Below are the code and all the weights of a small trained network. Each question names an input and a class and asks about switching units off, where a switched-off unit gives its printed mean instead of its output.

import numpy as np


def w(rows, s, z=0):
    codes = np.array(rows[::2]) - 128.0
    scale = np.full(codes.shape[1], s)
    scale[-1] = z or s
    return codes * scale


def f(y):
    return np.maximum(y, 0)


def log_softmax(a):
    a = a - a.max(-1, keepdims=True)
    return a - np.log(np.exp(a).sum(-1, keepdims=True))


def net(x, mask):
    res = np.array(x, float).reshape(1, 5) / 4 @ E
    y = f(res @ A[0][:, :-1].T + A[0][:, -1])
    res = res + np.where(mask, y, B[0][:, -1]) @ B[0][:, :-1]
    return log_softmax(res[-1] @ U[:, :-1].T + U[:, -1])


A, B = {}, {}
E = w([
[44,168,11],'x0',
[34,119,210],'x1',
[91,4,55],'x2',
[247,176,49],'x3',
[112,166,88],'x4',
],0.0039)
A[0] = w([
[101,79,221,146],'N0',
[115,113,154,149],'N1',
[83,132,87,180],'N2',
[212,177,162,191],'N3',
[28,192,197,166],'N4',
[186,203,158,160],'N5',
[79,139,82,194],'N6',
[145,61,75,253],'N7',
[106,129,133,141],'N8',
[148,84,103,234],'N9',
[147,153,136,110],'N10',
[112,67,251,134],'N11',
],0.015,0.0022)
B[0] = w([
[73,207,222,232],'N0',
[107,146,158,163],'N1',
[91,98,78,183],'N2',
[251,125,137,226],'N3',
[79,16,211,243],'N4',
[232,115,174,217],'N5',
[90,84,77,190],'N6',
[133,178,30,217],'N7',
[118,107,132,150],'N8',
[141,158,70,187],'N9',
[156,131,149,152],'N10',
[64,246,226,254],'N11',
],0.035,0.0062)
U = w([
[96,1,168,67],'0',
[92,105,68,41],'1',
[94,195,203,148],'2',
[228,90,151,87],'3',
[150,148,84,254],'4',
],0.0066,0.00092)

Each question gives the input, the list of numbers given to net, and the class t.
The units are the neurons (one row each of A and B). Each row of codes is followed by its name. A weight is (code - 128) times the scale printed after its matrix; where a second scale follows, it is the last column's (A, B and U).
mask holds one flag per neuron, in row order. A switched-off neuron (its flag False) gives its mean, the last column of its row in B, instead of its output. The means were averaged over made-up inputs and are rounded, as every weight is.
A unit's drop is (log p(t) with every unit on - log p(t) with that unit switched off) / (log p(t) with every unit on - log p(t) with every unit switched off).
The circuit of an input: a set's keep is (log p(t) with only the set's units on - log p(t) with every unit switched off) / (log p(t) with every unit on - log p(t) with every unit switched off). Starting from all 12 units, units are removed one at a time, each time the one whose removal leaves the highest keep (on an exact tie, the one counted first), for as long as the keep stays at least 0.8.
units of the circuit, in order: the units of the circuit, biggest drop first
top k neurons: the k neurons with the biggest drops, biggest first
drop of u: that unit's drop, to one decimal
input [2,7,-6,-4,8], class 0: units of the circuit, in order => N4
input [-1,-8,4,4,-4], class 4: units of the circuit, in order => N7, N4
input [1,5,4,1,2], class 0: top 2 neurons => N11, N0
input [-6,2,-5,4,-5], class 3: top 2 neurons => N3, N5
input [-1,6,4,6,-4], class 4: units of the circuit, in order => N11, N4
input [-3,-6,3,5,5], class 3: top 2 neurons => N3, N11
input [6,-8,0,7,-3], class 4: top 2 neurons => N7, N4
input [3,7,8,-3,4], class 0: top 3 neurons => N4, N6, N2
input [1,-3,0,5,-5], class 4: top 3 neurons => N4, N7, N9
input [-6,-2,-2,0,1], class 3: drop of N5 => 0.3
input [5,-5,-8,-5,1], class 0: drop of N4 => 0.2
input [6,-5,6,4,-3], class 1: drop of N3 => 0.1
input [-7,-6,-8,0,-7], class 3: drop of N3 => 0.4
